Below are the code and all the weights of a small trained network. Each question names an input and a class and asks about switching units off, where a switched-off unit gives its printed mean instead of its output.

import numpy as np


def w(rows, s, z=0):
    codes = np.array(rows[::2]) - 128.0
    scale = np.full(codes.shape[1], s)
    scale[-1] = z or s
    return codes * scale


def norm(h):
    return h / np.sqrt((h * h).mean(-1, keepdims=True) + 1e-5)


def f(y):
    return y / 2 * (1 + np.tanh(0.7978845608 * (y + 0.044715 * y**3)))


def log_softmax(a):
    a = a - a.max(-1, keepdims=True)
    return a - np.log(np.exp(a).sum(-1, keepdims=True))


def net(x, mask):
    res = np.array(x, float).reshape(1, 5) / 4 @ E
    u = 0
    for l in range(3):
        y = f(norm(res) @ A[l][:, :-1].T + A[l][:, -1])
        res = res + np.where(mask[u : u + 10], y, B[l][:, -1]) @ B[l][:, :-1]
        u += 10
    return log_softmax(norm(res)[-1] @ U[:, :-1].T + U[:, -1])


A, B = {}, {}
E = w([
[128,130,130,126,130,127,128,128],'x0',
[138,64,42,66,60,182,210,163],'x1',
[191,208,182,151,127,255,200,115],'x2',
[144,98,254,119,158,194,144,235],'x3',
[126,137,119,127,116,129,109,141],'x4',
],0.0075)
A[0] = w([
[208,135,35,74,78,180,197,142,42],'L0N0',
[50,50,113,63,95,151,204,170,39],'L0N1',
[234,91,70,21,111,185,125,33,2],'L0N2',
[183,219,61,41,209,227,109,108,68],'L0N3',
[104,28,85,88,59,144,197,171,74],'L0N4',
[162,89,73,67,123,76,140,4,79],'L0N5',
[37,151,178,175,88,3,219,173,186],'L0N6',
[101,169,157,127,130,133,165,36,85],'L0N7',
[75,99,93,125,173,157,151,138,7],'L0N8',
[169,82,173,132,104,111,114,213,149],'L0N9',
],0.0051,0.0045)
B[0] = w([
[68,133,175,166,2,101,181,118,206],'L0N0',
[230,170,109,138,176,103,77,176,188],'L0N1',
[96,117,149,106,47,141,189,84,143],'L0N2',
[156,142,163,180,109,146,180,117,171],'L0N3',
[191,97,64,38,203,154,95,97,242],'L0N4',
[48,144,138,129,105,90,145,157,251],'L0N5',
[118,72,118,128,141,116,80,112,250],'L0N6',
[148,160,74,155,89,159,81,165,162],'L0N7',
[138,192,91,77,154,168,79,111,68],'L0N8',
[138,102,169,152,165,95,151,140,216],'L0N9',
],0.0071,0.0023)
A[1] = w([
[149,172,170,159,128,254,155,162,77],'L1N0',
[86,91,159,71,99,167,143,158,156],'L1N1',
[59,115,203,199,158,78,101,123,152],'L1N2',
[130,239,84,151,100,165,167,51,107],'L1N3',
[171,170,140,222,150,138,137,108,32],'L1N4',
[73,185,110,210,130,54,134,112,6],'L1N5',
[96,113,64,107,170,65,96,133,147],'L1N6',
[133,124,25,159,117,55,106,38,96],'L1N7',
[53,136,121,29,118,77,100,95,126],'L1N8',
[158,209,128,128,130,88,114,78,3],'L1N9',
],0.0089,0.0025)
B[1] = w([
[75,209,109,146,152,111,129,113,211],'L1N0',
[161,117,41,126,110,67,140,112,148],'L1N1',
[107,127,200,136,55,112,105,139,233],'L1N2',
[225,2,108,83,114,64,94,77,225],'L1N3',
[128,113,70,75,182,145,65,106,178],'L1N4',
[197,124,135,160,192,173,77,125,193],'L1N5',
[125,128,168,140,112,177,152,148,229],'L1N6',
[109,247,127,131,127,172,169,96,254],'L1N7',
[143,144,159,131,179,152,167,171,203],'L1N8',
[153,93,96,106,207,177,127,165,155],'L1N9',
],0.009,0.0074)
A[2] = w([
[106,68,150,154,80,97,95,153,35],'L2N0',
[145,1,172,99,135,79,108,194,126],'L2N1',
[125,175,141,85,85,118,208,204,162],'L2N2',
[39,210,182,163,206,150,74,103,20],'L2N3',
[34,145,84,42,117,118,150,116,56],'L2N4',
[197,48,79,140,182,164,30,165,83],'L2N5',
[112,77,28,7,185,35,80,201,206],'L2N6',
[149,91,88,76,83,118,165,125,55],'L2N7',
[85,139,80,161,134,182,238,187,4],'L2N8',
[142,175,26,139,147,197,211,143,122],'L2N9',
],0.0086,0.0037)
B[2] = w([
[128,70,168,127,113,74,126,159,148],'L2N0',
[213,28,105,149,131,130,80,107,222],'L2N1',
[142,173,127,97,213,110,96,117,192],'L2N2',
[121,120,46,178,54,227,185,92,254],'L2N3',
[102,137,231,146,169,72,123,201,148],'L2N4',
[191,176,85,71,255,65,169,56,205],'L2N5',
[152,210,106,153,175,151,155,72,224],'L2N6',
[67,134,149,174,95,177,96,123,166],'L2N7',
[87,110,109,72,162,12,102,168,170],'L2N8',
[69,80,193,103,125,61,84,214,236],'L2N9',
],0.0091,0.0066)
U = w([
[79,187,131,198,114,252,138,104,149],'0',
[204,115,93,97,223,134,116,82,219],'1',
[63,162,135,77,171,92,153,206,231],'2',
[124,80,89,90,22,132,158,79,6],'3',
[141,29,185,170,110,141,84,165,78],'4',
],0.019,0.002)

Each question gives the input, the list of numbers given to net, and the class t.
The units are the neurons (one row each of A and B). Each row of codes is followed by its name. A weight is (code - 128) times the scale printed after its matrix; where a second scale follows, it is the last column's (A, B and U).
mask holds one flag per neuron, layer by layer. A switched-off neuron (its flag False) gives its mean, the last column of its row in B, instead of its output. The means were averaged over made-up inputs and are rounded, as every weight is.
A unit's drop is (log p(t) with every unit on - log p(t) with that unit switched off) / (log p(t) with every unit on - log p(t) with every unit switched off).
The circuit of an input: a set's keep is (log p(t) with only the set's units on - log p(t) with every unit switched off) / (log p(t) with every unit on - log p(t) with every unit switched off). Starting from the 12 units with the biggest drops (on a tie, the unit counted first), units are removed one at a time, each time the one whose removal leaves the highest keep (on an exact tie, the one counted first), for as long as the keep stays at least 0.8.
circuit, biggest first: the units of the circuit, biggest drop first
k most important neurons: the k neurons with the biggest drops, biggest first
top k neurons in layer l: the k neurons of layer l with the biggest drops, biggest first
drop of u: that unit's drop, to one decimal
input [-7,3,-6,0,1], class 2: circuit, biggest first => L1N3
input [-7,8,-4,1,4], class 1: top 2 neurons in layer 0 => L0N1, L0N4
input [-2,-4,-7,0,2], class 0: circuit, biggest first => L1N3, L2N3
input [8,7,7,0,3], class 3: 3 most important neurons => L1N3, L0N0, L1N7
input [7,3,0,7,6], class 1: top 2 neurons in layer 1 => L1N7, L1N6
input [5,-1,-1,-7,6], class 0: 2 most important neurons => L1N7, L1N5
input [6,1,4,-8,-5], class 3: 2 most important neurons => L1N3, L0N2
input [7,-5,0,4,-2], class 4: 2 most important neurons => L1N7, L1N2
input [6,2,7,1,7], class 2: top 2 neurons in layer 1 => L1N0, L1N2
input [-1,-5,0,3,6], class 4: 2 most important neurons => L1N7, L1N2
input [1,2,0,8,8], class 1: 3 most important neurons => L1N7, L0N9, L1N6
input [-3,-8,0,-4,2], class 0: top 2 neurons in layer 1 => L1N7, L1N2
input [6,1,6,4,5], class 2: 2 most important neurons => L1N2, L2N9
input [-4,-2,0,6,-2], class 4: 2 most important neurons => L1N7, L0N9
input [0,-4,-4,0,4], class 0: top neuron in layer 1 => L1N3
input [-6,-4,0,-3,-3], class 0: drop of L1N7 => 1.0
input [2,8,7,-4,5], class 3: drop of L1N3 => 0.1
input [5,-6,-1,3,-3], class 4: drop of L1N7 => 0.7
